Below is a small trained network, with its code and all its weights. Each question gives an input and a class and asks what happens when units are switched off, that is, made to give their printed mean instead of their output.

import numpy as np


def w(rows, s, z=0):
    codes = np.array(rows[::2]) - 128.0
    scale = np.full(codes.shape[1], s)
    scale[-1] = z or s
    return codes * scale


def f(y):
    return y / 2 * (1 + np.tanh(0.7978845608 * (y + 0.044715 * y**3)))


def log_softmax(a):
    a = a - a.max(-1, keepdims=True)
    return a - np.log(np.exp(a).sum(-1, keepdims=True))


def net(x, mask):
    res = np.array(x, float).reshape(1, 4) / 4 @ E
    y = f(res @ A[0][:, :-1].T + A[0][:, -1])
    res = res + np.where(mask, y, B[0][:, -1]) @ B[0][:, :-1]
    return log_softmax(res[-1] @ U[:, :-1].T + U[:, -1])


A, B = {}, {}
E = w([
[218,145,74,74,133,179,169,1,251,83,136,96],'x0',
[38,168,122,114,148,233,200,145,152,171,204,128],'x1',
[89,178,135,48,112,4,111,120,101,47,241,86],'x2',
[188,188,89,69,46,123,115,179,127,175,144,238],'x3',
],0.0088)
A[0] = w([
[98,108,146,154,224,113,137,145,152,108,70,30,58],'neuron 1',
[169,83,113,205,100,187,141,119,124,210,52,139,33],'neuron 2',
[71,68,143,167,171,178,118,94,99,81,131,46,84],'neuron 3',
[77,189,152,68,107,37,111,126,111,41,250,70,21],'neuron 4',
[129,142,166,153,100,74,187,114,136,115,171,143,53],'neuron 5',
[228,150,60,92,129,189,193,28,203,43,114,86,19],'neuron 6',
[59,123,224,198,119,98,77,224,55,157,119,131,41],'neuron 7',
[151,99,166,150,188,215,178,111,105,204,107,166,74],'neuron 8',
[193,215,86,85,9,137,128,175,137,180,99,251,25],'neuron 9',
[27,190,147,133,159,239,242,173,164,197,211,121,8],'neuron 10',
[50,105,155,179,127,102,123,216,38,157,96,160,48],'neuron 11',
[97,131,155,184,193,110,121,64,153,107,126,89,102],'neuron 12',
[90,25,213,187,144,128,184,97,128,73,83,53,97],'neuron 13',
[145,61,140,204,144,210,126,162,190,178,2,165,123],'neuron 14',
[131,153,138,115,140,134,101,148,147,150,111,84,70],'neuron 15',
[250,49,153,168,106,25,37,124,121,82,5,124,26],'neuron 16',
],0.0091,0.013)
B[0] = w([
[153,131,96,113,109,133,109,142,125,140,151,156,167],'neuron 1',
[152,117,84,84,155,100,97,135,131,96,110,108,187],'neuron 2',
[154,139,110,127,114,138,129,150,112,143,148,154,182],'neuron 3',
[155,138,115,92,175,100,106,133,111,106,91,95,215],'neuron 4',
[123,87,6,84,127,138,114,148,139,99,101,139,126],'neuron 5',
[109,88,136,170,125,107,141,100,164,167,88,155,214],'neuron 6',
[117,101,130,139,133,120,139,100,169,152,112,153,217],'neuron 7',
[126,145,116,100,152,116,135,122,121,104,119,133,182],'neuron 8',
[163,126,112,133,115,146,115,162,95,152,174,165,211],'neuron 9',
[84,134,98,146,93,159,130,114,116,91,139,92,194],'neuron 10',
[123,110,127,141,121,124,142,99,164,154,96,147,210],'neuron 11',
[129,130,129,113,104,118,109,151,119,146,142,149,170],'neuron 12',
[158,130,129,126,113,146,131,162,115,139,153,155,200],'neuron 13',
[136,137,156,105,158,91,117,132,115,121,115,96,253],'neuron 14',
[114,95,49,103,127,130,95,128,126,135,130,141,116],'neuron 15',
[81,151,99,138,95,180,157,106,119,85,144,90,225],'neuron 16',
],0.024,0.014)
U = w([
[147,130,122,101,172,103,110,133,124,105,109,103,102],'0',
[121,110,127,143,135,119,123,108,171,155,109,139,103],'1',
[159,128,118,123,117,138,113,159,112,142,161,149,107],'2',
[92,136,115,134,111,160,124,116,123,90,137,94,115],'3',
[150,172,253,165,149,114,136,124,126,127,160,98,254],'4',
],0.027,0.026)

Each question gives the input, the list of numbers given to net, and the class t.
The units are the neurons (one row each of A and B). Each row of codes is followed by its name. A weight is (code - 128) times the scale printed after its matrix; where a second scale follows, it is the last column's (A, B and U).
mask holds one flag per neuron, in row order. A switched-off neuron (its flag False) gives its mean, the last column of its row in B, instead of its output. The means were averaged over made-up inputs and are rounded, as every weight is.
A unit's drop is (log p(t) with every unit on - log p(t) with that unit switched off) / (log p(t) with every unit on - log p(t) with every unit switched off).
most important unit: the unit with the biggest drop
k most important neurons: the k neurons with the biggest drops, biggest first
drop of u: that unit's drop, to one decimal
input [2,0,-7,6], class 0: most important unit : neuron 14
input [8,-8,3,-8], class 1: 2 most important neurons : [neuron 6; neuron 9]
input [6,-7,0,5], class 3: 3 most important neurons : [neuron 16; neuron 7; neuron 11]
input [4,-1,-4,5], class 2: 4 most important neurons : [neuron 9; neuron 4; neuron 7; neuron 11]
input [-8,-3,-8,-4], class 0: 4 most important neurons : [neuron 14; neuron 2; neuron 6; neuron 8]
input [-3,-2,0,-3], class 4: 2 most important neurons : [neuron 6; neuron 9]
input [4,-6,-6,-8], class 2: 2 most important neurons : [neuron 13; neuron 1]
input [6,-5,-5,-7], class 2: 3 most important neurons : [neuron 13; neuron 1; neuron 3]
input [-7,5,7,1], class 0: 3 most important neurons : [neuron 4; neuron 6; neuron 5]
input [0,-6,-5,-3], class 3: 2 most important neurons : [neuron 16; neuron 4]
input [-6,6,3,-7], class 2: 2 most important neurons : [neuron 3; neuron 13]
input [7,3,6,0], class 1: 3 most important neurons : [neuron 6; neuron 14; neuron 2]
input [3,-5,-1,4], class 3: 2 most important neurons : [neuron 16; neuron 13]
input [-2,1,-3,-3], class 4: most important unit : neuron 4
input [5,-5,7,8], class 2: 4 most important neurons : [neuron 9; neuron 14; neuron 2; neuron 8]
input [-1,-5,-5,-7], class 2: drop of neuron 13 : 0.6
input [3,5,-3,3], class 3: drop of neuron 10 : 1.4
input [-4,1,-5,-7], class 2: drop of neuron 1 : 0.1
